[[  8 -13   6  16]
 [-18 -31  -7  42]]: 8, 42

[[4 5 2 5 3 3 2]
 [2 2 5 8 2 2 4]]: 4, 4

[[534 691 471 741 715 590]
 [845 215 426 362 397 283]
 [805 287 431 428 431 339]]: 534, 339

[3677 4009 8218 2438 5868]: 3677, 5868

[-515  544 -660   94   62  503  776]: -515, 776

[[3 2 7 8 5 4]
 [8 5 8 5 8 8]]: 3, 8
---
  5.9  -22.9  -31.0   42.6  -12.8  -11.5    2.8 >> 42.6

 12.6   37.5  -48.5    8.7   -3.5  -19.3   53.4
 26.5    0.9  -25.0   32.0    0.1  -27.5    4.2
 22.0    1.0  -17.9   11.8   -8.7  -51.2  -12.2
>> 32.0

 18.6   37.5  -46.2  -23.2  -15.9  -32.0  -34.3 >> -23.2

 29.2   -7.7    3.5  -43.7  -36.1   57.4  -12.6
-27.3    5.8  -40.9  -30.8  -45.9   -0.6  -43.2
 30.3   -7.7    3.0  -44.0  -37.1   57.2  -13.8
>> -30.8

-46.7   -7.7  -45.1  -38.2  -52.1 >> -45.1

  0.6    9.2  -23.3  -57.9  -19.2  -14.0   18.6 >> -57.9

-55.6   -4.6   19.0   56.1   34.6    4.3   52.9 >> 56.1

  6.8   13.6   -2.1   50.2  -20.7 >> -2.1
---
[[  8.9  -3.1 -10.3  22.0  -7.6  -8.1   3.9]
 [-17.8   3.0 -53.2  -8.5  42.1  12.7 -38.1]
 [  7.9   9.2  -3.1   6.1 -36.0  -9.4   2.1]] value -8.5, 42.1

[-31.3   7.7   4.6 -46.3 -33.6] value 4.6, 7.7

[[  5.3  13.7  19.1 -22.5  16.0]
 [  5.8  41.9 -24.7   8.0 -50.4]
 [  4.4  11.5  18.5 -13.0  -2.9]] value -24.7, 41.9

[-14.8   5.2  34.8 -40.1 -46.7  -5.5  15.9] value -40.1, 34.8

[ 13.9  48.6  -9.8 -12.6  41.7] value -9.8, 48.6

[-49.7 -50.4 -16.2 -55.4  52.1] value -16.2, 52.1

[17.6  2.2 52.4 -2.2 -9.6] value 52.4, 52.4

[ 43.6  17.8 -32.8  -3.1 -55.9  -0.4 -11.9] value -3.1, 43.6

[20.5 44.9 52.3 41.2 14.2] value 52.3, 52.3
---
[[-616  441  777  311  563  126]
 [-251  324  684  391  390  766]] ans = 684

[[93 91 64 62]
 [84 72 61 71]
 [64 66 22 64]] ans = 61

[[63 95 72 22 67]
 [72 90 81 49 10]] ans = 81

[[7054 1586 9554 7380 7315 3017]
 [4486 4395 3898 4731 4737 6656]
 [4975 4767 3361 4920 4986 6095]] ans = 3898

[[144 156 152 158 159 159 170]
 [ 41 144 140 173  93 183  81]
 [143 161 236 143 164 126 227]] ans = 140

[[-295 -137  530   36 -250  324 -608]
 [ -64  -71   96 -790 -337  -20 -290]] ans = 96

[[4 8 4 5 3]
 [6 5 1 5 2]
 [6 8 3 4 3]] ans = 1

[[595 442 596 640 655 755]
 [732 422 529 759 655 792]
 [597 787 187 577 294 852]] ans = 529

[[ 215 -701  414  780]
 [-322 -212 -106  534]
 [ 230 -707  406  781]] ans = -106
---
Input:
7.6,21.2,-12.6,-41.8,-4.3,-41.9,-3.1
21.5,-39.8,12.7,29.0,29.8,-18.3,50.7
10.7,-21.5,7.1,16.8,15.5,-7.5,26.2
Output: 15.5

Input:
32.6,-10.5,-7.6,48.4,-17.7,30.5,-30.7
-41.6,42.6,38.2,42.8,0.8,12.1,23.5
-44.2,3.8,-36.1,-36.7,14.1,-46.1,29.6
Output: 14.1

Input:
0.9,-9.7,-11.7,8.6,-22.5
21.2,2.6,-16.8,3.7,-20.8
-41.0,-23.0,12.9,8.4,-1.4
Output: 12.9

Input:
-51.5,33.1,52.5,-32.0
-5.4,-1.5,-1.8,-7.9
4.7,-16.5,-16.6,-0.2
Output: -16.5

Input:
-2.2,-36.7,-11.4,-25.4,-15.1,14.4,-24.6
-12.6,-33.8,-10.1,-20.7,-21.2,-3.6,-46.7
-6.6,-36.2,-11.2,-24.6,-18.9,6.5,-36.4
Output: -18.9

Input:
-2.7,37.3,-37.6,-4.5,41.8,-33.0,21.2
-17.9,-23.4,-24.1,-8.1,0.7,0.7,-16.0
-24.6,-5.4,-25.7,-1.0,0.6,1.8,2.7
Output: 0.6
---
[1.3,4.9,54.0,43.0] gives 4.9

[[6.3,14.8,-36.5,48.1,52.1],
[-16.7,31.7,-25.2,7.0,7.0]] gives 14.8

[-6.8,19.1,17.4,-15.3,-52.8,57.4,8.1] gives 19.1

[2.3,-50.0,-18.2,-19.0,-2.8] gives -50.0

[[-41.6,-24.0,2.5,-12.4,53.2],
[-27.7,5.0,-7.9,4.6,-2.5]] gives -24.0

[-46.8,7.6,-55.4,17.8,11.7,-43.3,40.9] gives 7.6

[[-50.4,-24.7,-7.0,17.3,-23.8,16.7,-39.4],
[10.7,22.9,-32.0,-9.2,11.7,-26.7,-19.8]] gives -24.7

[-35.4,2.1,-58.2,-3.7,7.9,8.5,33.9] gives 2.1

[[53.2,14.9,22.7,-50.5],
[11.0,4.1,34.6,38.5]] gives 14.9
---
[[ 11.9  -7.1   2.6 -36.7 -53.8   1.9  27.9]
 [ 24.2 -22.4  16.9   9.9  11.6 -21.3   5.2]] -> -7.1

[[ 21.8  -8.6 -11.8 -51.2]
 [ -1.1   5.7 -10.7 -56.3]] -> -8.6

[[  2.0  -0.8   4.2   6.5 -55.9   3.8 -57.6]
 [  0.9  -3.8   0.5   7.9 -51.7   1.0 -54.3]] -> -0.8

[[-25.0  -9.3 -16.3  35.4  24.8  23.7  -5.0]
 [-11.8 -17.9 -51.8  17.1  14.7   8.2 -12.9]] -> -9.3

[[ 11.5 -33.8 -15.4   3.1   6.8  39.9]
 [  1.3 -23.4  17.4  27.1   9.0  57.9]] -> -33.8

[[-32.4  25.3 -13.7 -17.6  -2.1  23.7]
 [ 49.5 -10.9  34.1  51.5   7.9  18.5]] -> 25.3

[[ 20.1 -45.2   3.2  32.6  19.9 -52.4 -38.6]
 [  8.0 -13.5 -54.4 -50.3  48.5  10.1  -1.7]] -> -45.2

[[ 11.3 -16.9   4.3 -15.2 -21.7 -51.7]
 [-11.6 -20.2  -0.1   1.9  11.6 -29.3]] -> -16.9
---
[1.5,-0.1,49.2,11.6,-3.4,-28.8,-5.4]: -3.4

[[-1.2,6.9,25.6,14.7,43.5,16.2],
[-7.3,22.0,6.8,4.5,34.4,5.9]]: 43.5

[[5.5,9.6,2.9,2.9],
[-12.4,-44.9,-38.2,-38.2]]: -12.4

[41.9,-1.6,20.2,-4.0,1.3,-0.1]: 1.3

[-45.7,26.5,-38.5,-8.8,37.4]: 37.4

[-24.0,3.4,-44.5,25.2,-43.1]: -43.1

[4.7,56.7,50.5,-17.7,13.8]: 13.8

[-13.6,42.3,22.6,-9.2,6.7,-32.4]: 6.7

[[-16.2,-55.3,8.4,7.9,-34.5,-11.6],
[-37.1,-31.2,-44.1,-14.7,55.1,-5.2]]: -34.5
---
-0.030   0.135   0.166   0.077   0.017  -0.148 Answer: 0.017
-1.5   0.2   1.0  -1.4   1.6 Answer: -1.4
  7.3    9.9   12.8  -10.0 Answer: 12.8
 11.05   13.79   -1.56  -12.79 Answer: -1.56
-0.257  -1.892  -0.740   1.194   0.185 Answer: 1.194
 1.17  -0.13  -0.54  -1.84   0.88 Answer: -1.84
 -70.30   -39.41   -71.64   -31.48  -123.59   141.78   121.70 Answer: 141.78
-103.12   -76.06   125.21  -172.52   -99.68   -73.48  -162.31 Answer: -73.48
---
[65 13 36 73 79] --> 79
[ 807  134  298  311 -909  700] --> 700
[ 842  337 -696 -409] --> -409
[5269 3384 8711 6914 5190 1433] --> 1433
[8 5 6 4 0 3 9] --> 9
[271  31 100 176 764 862] --> 862
[-35  11   8  26  33  -2  10] --> 10
[109  54  96  90 147 202] --> 202
---
[21.2,-1.0,-37.2,7.8,0.1,-53.9] yields 7.8
[-14.7,36.6,-44.8,8.3] yields 36.6
[-14.1,-11.5,-23.6,-44.8] yields -11.5
[3.2,-20.5,-44.9,-25.9] yields -20.5
[-57.9,13.6,-13.4,27.4,-55.0,-24.4] yields 27.4
[-27.9,0.1,-11.1,-42.3,-14.8,-13.6] yields -42.3
[24.0,-35.9,15.2,-57.4] yields -35.9
